Below is a small trained network, with its code and all its weights. Each question gives an input and a class and asks what happens when units are switched off, that is, made to give their printed mean instead of their output.

import numpy as np


def w(rows, s, z=0):
    codes = np.array(rows[::2]) - 128.0
    scale = np.full(codes.shape[1], s)
    scale[-1] = z or s
    return codes * scale


def f(y):
    return y / 2 * (1 + np.tanh(0.7978845608 * (y + 0.044715 * y**3)))


def log_softmax(a):
    a = a - a.max(-1, keepdims=True)
    return a - np.log(np.exp(a).sum(-1, keepdims=True))


def net(x, mask):
    res = np.array(x, float).reshape(1, 7) / 4 @ E
    y = f(res @ A[0][:, :-1].T + A[0][:, -1])
    res = res + np.where(mask, y, B[0][:, -1]) @ B[0][:, :-1]
    return log_softmax(res[-1] @ U[:, :-1].T + U[:, -1])


A, B = {}, {}
E = w([
[122,130,137,125,130,125,131,125],'x0',
[111,166,99,180,123,107,251,125],'x1',
[254,121,162,141,120,85,135,100],'x2',
[120,132,142,124,137,124,132,126],'x3',
[145,98,72,37,203,111,175,126],'x4',
[144,122,104,138,122,136,119,134],'x5',
[112,71,160,153,115,61,151,218],'x6',
],0.012)
A[0] = w([
[109,92,128,82,107,108,8,145,50],'n1',
[133,82,162,113,134,147,96,114,47],'n2',
[93,147,95,155,96,113,206,105,61],'n3',
[115,136,140,179,78,150,128,135,65],'n4',
[148,185,99,130,161,198,117,28,66],'n5',
[139,152,113,102,163,180,134,66,114],'n6',
[119,132,193,190,128,137,67,114,92],'n7',
[115,225,96,95,132,186,105,67,131],'n8',
[117,157,171,161,65,116,104,183,149],'n9',
[162,82,85,75,177,126,153,150,147],'n10',
[118,38,119,136,127,76,137,189,81],'n11',
[63,122,82,127,121,146,124,161,29],'n12',
[218,148,167,176,200,114,112,97,37],'n13',
[130,122,103,164,145,108,136,168,101],'n14',
[88,109,123,86,133,142,44,155,89],'n15',
[98,189,83,193,139,136,189,134,45],'n16',
[123,94,100,44,145,118,165,141,137],'n17',
[202,109,133,91,94,68,144,104,63],'n18',
[130,155,125,91,160,112,157,138,67],'n19',
[41,137,82,105,131,189,117,166,105],'n20',
[189,94,148,144,121,135,152,112,34],'n21',
[144,73,101,69,182,93,137,152,128],'n22',
[72,143,110,145,157,188,139,129,96],'n23',
[153,142,178,183,149,136,116,112,61],'n24',
[138,162,146,76,130,105,80,150,7],'n25',
[110,138,171,214,109,105,108,93,119],'n26',
[91,71,174,181,67,154,120,105,59],'n27',
[77,75,134,130,132,99,134,234,133],'n28',
[127,63,174,120,97,77,125,230,80],'n29',
[137,104,107,71,193,139,160,168,113],'n30',
[124,55,167,140,156,86,122,188,26],'n31',
[121,162,102,126,109,78,127,119,6],'n32',
[128,68,132,164,133,106,165,191,111],'n33',
[107,144,150,202,99,162,104,90,121],'n34',
[122,151,77,196,110,79,184,90,82],'n35',
[210,121,149,150,128,87,148,86,85],'n36',
],0.012,0.002)
B[0] = w([
[167,31,127,101,200,53,77,41,239],'n1',
[188,91,120,151,167,61,128,68,167],'n2',
[185,47,125,99,194,47,77,69,214],'n3',
[128,88,75,171,184,148,200,151,188],'n4',
[116,217,98,29,64,143,141,96,244],'n5',
[113,181,107,119,71,164,100,93,205],'n6',
[110,135,81,143,202,140,161,125,210],'n7',
[132,204,106,64,58,139,96,125,245],'n8',
[100,131,52,154,143,204,237,127,217],'n9',
[92,125,97,180,160,139,201,162,220],'n10',
[120,194,111,65,51,169,148,105,220],'n11',
[132,113,248,183,125,100,40,209,195],'n12',
[119,126,222,167,97,112,103,165,210],'n13',
[143,136,109,97,113,92,111,116,158],'n14',
[177,64,164,152,157,84,97,95,217],'n15',
[160,63,144,112,194,66,70,67,225],'n16',
[92,128,82,225,172,187,164,159,215],'n17',
[83,107,217,180,136,152,93,201,209],'n18',
[98,110,116,149,190,154,158,115,162],'n19',
[73,103,249,146,91,101,99,254,244],'n20',
[109,115,190,125,117,116,101,185,176],'n21',
[76,116,50,173,167,172,210,116,224],'n22',
[172,143,198,122,105,106,95,180,200],'n23',
[82,143,124,140,128,136,156,177,169],'n24',
[140,72,130,127,181,109,115,88,162],'n25',
[133,119,66,149,159,178,139,154,212],'n26',
[83,104,112,159,161,160,170,162,200],'n27',
[115,185,140,91,41,129,117,112,240],'n28',
[101,181,110,24,84,132,114,82,246],'n29',
[136,129,96,205,158,186,168,128,213],'n30',
[132,170,109,92,66,124,119,102,209],'n31',
[131,115,119,114,133,94,130,131,129],'n32',
[123,164,128,45,89,137,125,51,209],'n33',
[71,137,71,172,130,177,221,128,212],'n34',
[187,67,126,123,138,74,127,58,217],'n35',
[138,133,186,166,72,100,75,218,218],'n36',
],0.0073,0.011)
U = w([
[132,191,71,70,52,165,115,90,252],'0',
[103,113,16,210,207,212,151,176,74],'1',
[131,109,220,175,107,110,93,254,148],'2',
[200,50,100,133,203,49,100,37,37],'3',
],0.011,0.0016)

Each question gives the input, the list of numbers given to net, and the class t.
The units are the neurons (one row each of A and B). Each row of codes is followed by its name. A weight is (code - 128) times the scale printed after its matrix; where a second scale follows, it is the last column's (A, B and U).
mask holds one flag per neuron, in row order. A switched-off neuron (its flag False) gives its mean, the last column of its row in B, instead of its output. The means were averaged over made-up inputs and are rounded, as every weight is.
A unit's drop is (log p(t) with every unit on - log p(t) with that unit switched off) / (log p(t) with every unit on - log p(t) with every unit switched off).
The circuit of an input: a set's keep is (log p(t) with only the set's units on - log p(t) with every unit switched off) / (log p(t) with every unit on - log p(t) with every unit switched off). Starting from the 12 units with the biggest drops (on a tie, the unit counted first), units are removed one at a time, each time the one whose removal leaves the highest keep (on an exact tie, the one counted first), for as long as the keep stays at least 0.8.
circuit, biggest first: the units of the circuit, biggest drop first
most important unit: the unit with the biggest drop
top k neurons: the k neurons with the biggest drops, biggest first
drop of u: that unit's drop, to one decimal
input [-7,1,-7,-1,5,3,0], class 2: circuit, biggest first : [n20]
input [6,1,-7,1,6,-8,2], class 2: top 2 neurons : [n20 n12]
input [-7,7,-6,5,-5,6,3], class 3: top 3 neurons : [n16 n3 n35]
input [-5,-8,0,4,8,2,-5], class 1: top 4 neurons : [n17 n22 n10 n30]
input [1,-6,-6,-6,-3,7,6], class 0: top 2 neurons : [n29 n28]
input [5,-7,-1,-8,0,7,7], class 0: top 4 neurons : [n11 n29 n28 n31]
input [-6,7,6,-7,-2,-1,-5], class 3: top 2 neurons : [n35 n20]
input [3,-6,7,-8,-8,7,-6], class 1: top 2 neurons : [n7 n34]
input [4,8,-2,6,-6,0,-5], class 3: top 2 neurons : [n16 n3]
input [1,8,-4,7,7,4,7], class 3: top 3 neurons : [n3 n16 n35]
input [-2,-8,-7,-1,4,-1,7], class 3: top 2 neurons : [n1 n15]
input [0,-4,8,3,-1,-5,8], class 0: drop of n29 : 0.9
input [3,7,7,-6,-6,5,-6], class 2: drop of n24 : 0.2
input [-1,6,3,-3,2,4,5], class 3: drop of n32 : 0.0
input [2,-1,-4,7,-4,5,4], class 0: most important unit : n28
